Below are the code and all the weights of a small trained network. Each question names an input and a target symbol and asks about switching units off, where a switched-off unit gives its printed mean instead of its output.

import numpy as np


def w(rows, s, z=0):
    codes = np.array(rows[::2]) - 128.0
    scale = np.full(codes.shape[1], s)
    scale[-1] = z or s
    return codes * scale


def f(y):
    return np.maximum(y, 0)


def softmax(a):
    e = np.exp(a - a.max(-1, keepdims=True))
    return e / e.sum(-1, keepdims=True)


def log_softmax(a):
    a = a - a.max(-1, keepdims=True)
    return a - np.log(np.exp(a).sum(-1, keepdims=True))


def net(x, mask):
    ids = ['ΔΨαγζηλμστ'.index(c) for c in x.split()]
    T = len(ids)
    res = E[ids] + P[:T]
    u = 0
    for l in range(3):
        q, k, v = (res @ M[l].T for M in (Q, K, V))
        z = softmax(np.where(np.tri(T) > 0, q @ k.T / 4**0.5, -1e9)) @ v
        res = res + np.where(mask[u], z, O[l][:, -1]) @ O[l][:, :-1]
        u += 1
        y = f(res @ A[l][:, :-1].T + A[l][:, -1])
        res = res + np.where(mask[u : u + 12], y, B[l][:, -1]) @ B[l][:, :-1]
        u += 12
    return log_softmax(res[-1] @ U[:, :-1].T + U[:, -1])


Q, K, V, O, A, B = {}, {}, {}, {}, {}, {}
E = w([
[197,253,148,142,72,213],'Δ',
[128,213,180,221,140,122],'Ψ',
[223,182,88,82,59,109],'α',
[143,35,150,127,57,170],'γ',
[89,223,119,69,213,145],'ζ',
[156,166,217,133,102,155],'η',
[142,114,178,127,83,27],'λ',
[211,93,163,52,58,76],'μ',
[117,226,143,159,71,25],'σ',
[119,130,249,185,152,107],'τ',
],0.018)
P = w([
[1,203,219,135,5,221],'0',
[108,80,22,115,136,131],'1',
[124,105,49,104,150,104],'2',
[136,119,60,97,154,83],'3',
[133,120,76,101,153,83],'4',
[152,136,71,88,158,71],'5',
[150,128,99,88,172,65],'6',
[150,132,108,89,178,53],'7',
[154,136,100,91,176,54],'8',
[164,140,114,81,182,57],'9',
[170,143,119,80,186,39],'10',
[173,148,123,78,191,52],'11',
],0.0055)
Q[0] = w([
[172,29,117,230,62,204],'L0H1',
[134,153,121,185,158,31],'L0H1',
[110,49,75,127,67,146],'L0H1',
[130,216,253,105,103,4],'L0H1',
],0.0061)
K[0] = w([
[217,126,118,128,120,66],'L0H1',
[155,107,126,74,117,110],'L0H1',
[232,90,139,135,148,67],'L0H1',
[10,188,117,71,150,109],'L0H1',
],0.013)
V[0] = w([
[216,100,105,176,128,79],'L0H1',
[131,94,141,73,106,123],'L0H1',
[118,163,51,254,77,143],'L0H1',
[80,150,55,25,215,127],'L0H1',
],0.0074)
O[0] = w([
[66,103,53,27,125,93,3],'L0H1',
[150,179,170,123,114,99,82],'L0H1',
[12,154,128,15,158,158,137],'L0H1',
[254,95,27,238,150,168,176],'L0H1',
],0.0066,0.0041)
A[0] = w([
[91,110,37,90,121,131,253],'L0N1',
[112,112,177,160,38,46,24],'L0N2',
[140,134,197,165,112,127,178],'L0N3',
[120,194,171,108,222,201,167],'L0N4',
[84,161,134,160,254,86,110],'L0N5',
[200,185,168,124,164,113,179],'L0N6',
[93,131,144,51,39,117,97],'L0N7',
[85,48,178,117,143,109,80],'L0N8',
[132,66,124,135,90,198,75],'L0N9',
[103,20,103,120,110,188,118],'L0N10',
[141,121,32,73,150,128,203],'L0N11',
[175,99,87,141,82,69,156],'L0N12',
],0.0099,0.0038)
B[0] = w([
[105,212,209,132,97,132,152],'L0N1',
[185,191,162,148,231,54,211],'L0N2',
[113,175,155,141,90,172,210],'L0N3',
[95,140,89,217,76,100,195],'L0N4',
[128,67,129,167,14,111,174],'L0N5',
[87,149,77,80,73,160,254],'L0N6',
[148,128,104,174,216,253,233],'L0N7',
[164,2,165,116,180,148,154],'L0N8',
[92,75,180,155,115,162,141],'L0N9',
[248,72,128,146,25,98,142],'L0N10',
[226,94,161,185,175,70,153],'L0N11',
[105,144,202,90,125,237,209],'L0N12',
],0.0062,0.011)
Q[1] = w([
[171,151,1,212,146,179],'L1H1',
[26,41,153,85,144,139],'L1H1',
[88,242,170,58,230,208],'L1H1',
[146,3,23,123,179,191],'L1H1',
],0.0067)
K[1] = w([
[138,180,141,122,127,177],'L1H1',
[111,94,40,115,137,118],'L1H1',
[103,127,98,5,92,118],'L1H1',
[195,106,127,141,132,159],'L1H1',
],0.015)
V[1] = w([
[72,14,52,72,200,103],'L1H1',
[108,159,189,254,220,84],'L1H1',
[88,125,55,250,88,142],'L1H1',
[130,234,121,122,120,179],'L1H1',
],0.0058)
O[1] = w([
[175,235,147,122,87,57,3],'L1H1',
[137,110,89,179,110,86,201],'L1H1',
[130,198,69,20,37,87,135],'L1H1',
[122,254,108,57,154,79,205],'L1H1',
],0.009,0.019)
A[1] = w([
[176,87,118,149,93,114,156],'L1N1',
[57,105,129,86,189,107,174],'L1N2',
[113,113,157,187,191,147,9],'L1N3',
[120,116,37,139,110,11,110],'L1N4',
[195,97,153,99,141,106,1],'L1N5',
[150,61,176,77,140,150,61],'L1N6',
[99,131,141,166,145,51,120],'L1N7',
[170,78,144,155,127,143,80],'L1N8',
[111,175,73,200,104,134,96],'L1N9',
[88,182,164,177,78,117,176],'L1N10',
[191,146,60,103,191,161,81],'L1N11',
[82,68,101,109,156,79,50],'L1N12',
],0.011,0.0061)
B[1] = w([
[162,59,65,93,164,87,166],'L1N1',
[212,125,246,252,166,157,198],'L1N2',
[116,162,153,2,111,90,182],'L1N3',
[23,138,153,96,187,171,175],'L1N4',
[71,231,123,150,131,135,140],'L1N5',
[121,203,84,91,110,115,170],'L1N6',
[135,135,138,140,96,54,174],'L1N7',
[101,155,190,48,82,150,170],'L1N8',
[117,50,115,20,131,94,253],'L1N9',
[166,124,61,152,84,121,214],'L1N10',
[141,97,78,89,155,168,215],'L1N11',
[94,110,204,130,165,223,135],'L1N12',
],0.0075,0.012)
Q[2] = w([
[129,168,190,127,135,114],'L2H1',
[157,164,126,104,213,133],'L2H1',
[255,142,175,139,117,85],'L2H1',
[62,227,175,176,168,107],'L2H1',
],0.0088)
K[2] = w([
[225,111,183,173,58,36],'L2H1',
[138,201,104,112,238,127],'L2H1',
[220,112,108,129,33,194],'L2H1',
[239,225,142,253,28,84],'L2H1',
],0.0051)
V[2] = w([
[58,253,178,128,40,136],'L2H1',
[169,77,215,163,172,195],'L2H1',
[101,56,151,100,50,118],'L2H1',
[20,82,167,136,176,129],'L2H1',
],0.0064)
O[2] = w([
[132,55,46,112,94,149,50],'L2H1',
[214,149,139,72,65,191,32],'L2H1',
[101,75,214,121,155,71,107],'L2H1',
[68,176,195,255,8,135,255],'L2H1',
],0.0073,0.0077)
A[2] = w([
[179,137,119,119,135,6,113],'L2N1',
[97,199,148,137,160,60,130],'L2N2',
[117,116,101,57,107,74,39],'L2N3',
[132,60,39,141,94,110,153],'L2N4',
[129,180,100,162,138,68,154],'L2N5',
[109,95,205,148,99,113,75],'L2N6',
[144,137,153,170,84,151,127],'L2N7',
[92,181,123,154,140,169,137],'L2N8',
[137,104,156,192,99,99,35],'L2N9',
[116,181,146,129,80,110,82],'L2N10',
[131,107,145,84,199,124,2],'L2N11',
[82,118,109,119,138,97,82],'L2N12',
],0.011,0.0078)
B[2] = w([
[111,161,125,194,151,226,162],'L2N1',
[254,131,98,80,98,98,241],'L2N2',
[176,75,141,243,142,206,167],'L2N3',
[70,108,232,73,140,99,204],'L2N4',
[81,139,129,33,102,63,220],'L2N5',
[146,62,41,194,128,117,184],'L2N6',
[124,163,120,152,161,93,189],'L2N7',
[106,149,93,153,122,65,251],'L2N8',
[83,117,13,53,151,121,151],'L2N9',
[122,82,113,129,205,127,176],'L2N10',
[52,168,172,150,75,79,156],'L2N11',
[203,126,173,180,137,114,186],'L2N12',
],0.0075,0.011)
U = w([
[76,148,41,52,84,197,4],'Δ',
[63,143,156,85,48,127,6],'Ψ',
[213,96,40,81,248,223,189],'α',
[193,85,141,54,66,160,180],'γ',
[104,96,120,86,254,160,107],'ζ',
[113,191,166,225,91,214,243],'η',
[253,102,192,165,202,137,122],'λ',
[111,194,213,56,144,171,40],'μ',
[182,168,91,77,133,70,186],'σ',
[191,57,39,149,144,156,102],'τ',
],0.0061,0.0041)

Each question gives the input, a string of symbols that net reads in full, and the target symbol t.
The units are the heads (4 rows each of Q, K, V and O) and the neurons (one row each of A and B). Each row of codes is followed by its name. A weight is (code - 128) times the scale printed after its matrix; where a second scale follows, it is the last column's (O, A, B and U).
mask holds one flag per unit, layer by layer, with each layer's heads first. A switched-off unit (its flag False) gives its mean, the last column of its rows in O or B, instead of its output. The means were averaged over made-up inputs and are rounded, as every weight is.
A unit's drop is (log p(t) with every unit on - log p(t) with that unit switched off) / (log p(t) with every unit on - log p(t) with every unit switched off).
The circuit of an input: a set's keep is (log p(t) with only the set's units on - log p(t) with every unit switched off) / (log p(t) with every unit on - log p(t) with every unit switched off). Starting from the 12 units with the biggest drops (on a tie, the unit counted first), units are removed one at a time, each time the one whose removal leaves the highest keep (on an exact tie, the one counted first), for as long as the keep stays at least 0.8.
circuit, biggest first: the units of the circuit, biggest drop first
k most important neurons: the k neurons with the biggest drops, biggest first
top k neurons in layer l: the k neurons of layer l with the biggest drops, biggest first
input α σ τ σ σ μ σ σ γ γ ζ τ, target α: circuit, biggest first	(L2H1 L0H1 L1N11)
input σ Ψ η ζ σ τ σ σ Ψ γ, target σ: top 4 neurons in layer 1	(L1N9 L1N6 L1N4 L1N11)
input α λ η, target η: circuit, biggest first	(L1N9 L2N2)
input η Ψ Ψ ζ σ σ σ ζ ζ α, target η: circuit, biggest first	(L0N12 L1N9 L2N2)
input η η η σ η η γ, target γ: top 2 neurons in layer 1	(L1N8 L1N1)
input μ σ ζ σ σ, target μ: top 2 neurons in layer 1	(L1N3 L1N9)
input γ α α σ ζ σ η σ η σ, target γ: top 2 neurons in layer 0	(L0N8 L0N7)
input τ η σ μ ζ σ, target τ: circuit, biggest first	(L0H1 L1H1)
input λ Ψ ζ σ, target λ: circuit, biggest first	(L0H1 L1H1 L0N2)
input η σ η λ μ λ τ ζ Δ γ, target η: most important neuron	(L0N7)
input α τ σ ζ τ Δ, target α: circuit, biggest first	(L0H1 L1N11)
input λ γ η σ α σ σ ζ σ σ σ μ, target λ: 2 most important neurons	(L0N7 L0N2)
input σ σ η, target η: circuit, biggest first	(L0H1 L1N9 L1N2 L2N5)
input Δ η α γ ζ η σ λ σ λ μ, target Δ: top 2 neurons in layer 1	(L1N4 L1N2)
input σ η γ σ ζ, target σ: 2 most important neurons	(L1N4 L0N7)
input ζ η σ α α σ σ σ η, target ζ: top 2 neurons in layer 0	(L0N4 L0N12)
input Δ ζ η η η σ, target Δ: most important neuron	(L0N12)
input τ λ σ η ζ, target τ: 2 most important neurons	(L2N6 L0N4)
input ζ σ λ λ σ τ τ, target ζ: top 2 neurons in layer 2	(L2N4 L2N2)
input σ η η σ σ α Ψ, target Ψ: 2 most important neurons	(L2N4 L0N5)
input λ σ ζ μ τ σ Ψ η α Δ, target λ: 3 most important neurons	(L0N7 L1N9 L1N1)
input Ψ σ σ σ σ η σ σ σ μ, target μ: most important neuron	(L0N7)
input γ η σ ζ α σ Ψ σ γ σ σ η, target γ: 2 most important neurons	(L0N7 L0N8)
input ζ α τ α λ η Δ, target ζ: 3 most important neurons	(L0N4 L2N4 L1N4)
input η γ ζ σ η σ α, target η: 2 most important neurons	(L0N12 L1N4)
input η α η η σ η η η α ζ σ σ, target η: 2 most important neurons	(L0N12 L1N4)
input σ ζ τ α σ σ Ψ σ Ψ η, target σ: 4 most important neurons	(L0N7 L1N9 L0N12 L2N2)
